Here is a tiny trained network, its code and every weight. The questions are about switching its units off for an input and a class, where a switched-off unit gives its printed mean instead of its output.

import numpy as np


def w(rows, s, z=0):
    codes = np.array(rows[::2]) - 128.0
    scale = np.full(codes.shape[1], s)
    scale[-1] = z or s
    return codes * scale


def f(y):
    return np.maximum(y, 0)


def log_softmax(a):
    a = a - a.max(-1, keepdims=True)
    return a - np.log(np.exp(a).sum(-1, keepdims=True))


def net(x, mask):
    res = np.array(x, float).reshape(1, 3) / 4 @ E
    y = f(res @ A[0][:, :-1].T + A[0][:, -1])
    res = res + np.where(mask, y, B[0][:, -1]) @ B[0][:, :-1]
    return log_softmax(res[-1] @ U[:, :-1].T + U[:, -1])


A, B = {}, {}
E = w([
[144,102,100,92,71,200,236,100,181,102],'x0',
[136,138,227,122,201,118,200,91,104,111],'x1',
[126,78,122,2,247,234,102,206,166,214],'x2',
],0.0086)
A[0] = w([
[136,103,83,82,130,244,218,133,165,130,61],'neuron 1',
[110,128,136,148,169,116,96,150,153,142,129],'neuron 2',
[144,122,138,116,176,117,44,130,111,133,69],'neuron 3',
[131,113,128,107,167,158,119,148,142,139,111],'neuron 4',
[131,124,149,118,221,122,19,149,103,140,81],'neuron 5',
[127,113,107,60,235,230,94,160,149,159,78],'neuron 6',
[131,129,226,101,250,157,188,128,130,128,3],'neuron 7',
[126,118,1,94,109,196,23,159,162,143,15],'neuron 8',
],0.019,0.004)
B[0] = w([
[50,217,94,47,87,140,167,159,209,159,223],'neuron 1',
[133,130,115,85,114,148,172,106,183,123,156],'neuron 2',
[123,151,122,75,103,172,154,148,202,120,170],'neuron 3',
[112,154,134,195,109,112,141,117,98,108,173],'neuron 4',
[43,212,93,73,89,124,163,153,170,166,199],'neuron 5',
[180,121,125,207,47,73,86,86,127,64,251],'neuron 6',
[163,40,158,124,239,161,110,140,54,161,209],'neuron 7',
[161,47,172,128,249,153,124,135,49,157,224],'neuron 8',
],0.016,0.024)
U = w([
[150,146,141,236,27,44,108,88,134,40,253],'0',
[40,197,100,36,109,167,167,197,227,192,43],'1',
[147,14,198,112,254,182,127,169,47,193,90],'2',
],0.0067,0.004)

Each question gives the input, the list of numbers given to net, and the class t.
The units are the neurons (one row each of A and B). Each row of codes is followed by its name. A weight is (code - 128) times the scale printed after its matrix; where a second scale follows, it is the last column's (A, B and U).
mask holds one flag per neuron, in row order. A switched-off neuron (its flag False) gives its mean, the last column of its row in B, instead of its output. The means were averaged over made-up inputs and are rounded, as every weight is.
A unit's drop is (log p(t) with every unit on - log p(t) with that unit switched off) / (log p(t) with every unit on - log p(t) with every unit switched off).
The circuit of an input: a set's keep is (log p(t) with only the set's units on - log p(t) with every unit switched off) / (log p(t) with every unit on - log p(t) with every unit switched off). Starting from all 8 units, units are removed one at a time, each time the one whose removal leaves the highest keep (on an exact tie, the one counted first), for as long as the keep stays at least 0.8.
units of the circuit, in order: the units of the circuit, biggest drop first
k most important neurons: the k neurons with the biggest drops, biggest first
drop of u: that unit's drop, to one decimal
input [4,1,8], class 0: units of the circuit, in order	neuron 6
input [2,3,3], class 0: 2 most important neurons	neuron 8; neuron 6
input [3,-7,-6], class 2: 2 most important neurons	neuron 6; neuron 1
input [-1,1,2], class 0: 2 most important neurons	neuron 8; neuron 1
input [7,-2,-6], class 1: 3 most important neurons	neuron 6; neuron 8; neuron 4
input [-4,-5,-3], class 2: 3 most important neurons	neuron 1; neuron 6; neuron 5
input [-8,3,7], class 1: 4 most important neurons	neuron 5; neuron 3; neuron 2; neuron 7
input [-5,4,1], class 1: 2 most important neurons	neuron 5; neuron 8
input [-8,8,6], class 1: 4 most important neurons	neuron 5; neuron 3; neuron 8; neuron 2
input [-3,-7,7], class 0: 2 most important neurons	neuron 6; neuron 7
input [-3,0,3], class 0: 3 most important neurons	neuron 1; neuron 6; neuron 4
input [-4,3,2], class 1: 2 most important neurons	neuron 5; neuron 8
input [6,-8,-2], class 2: 2 most important neurons	neuron 8; neuron 5
input [-2,-3,-1], class 2: 2 most important neurons	neuron 1; neuron 6
input [1,-8,2], class 2: most important neuron	neuron 8
input [-1,-8,-6], class 2: drop of neuron 6	1.0
input [2,3,8], class 0: drop of neuron 6	3.5
input [8,-7,-6], class 1: drop of neuron 6	6.1
input [-7,-2,7], class 0: drop of neuron 6	4.2
input [-8,-1,6], class 1: units of the circuit, in order	neuron 5
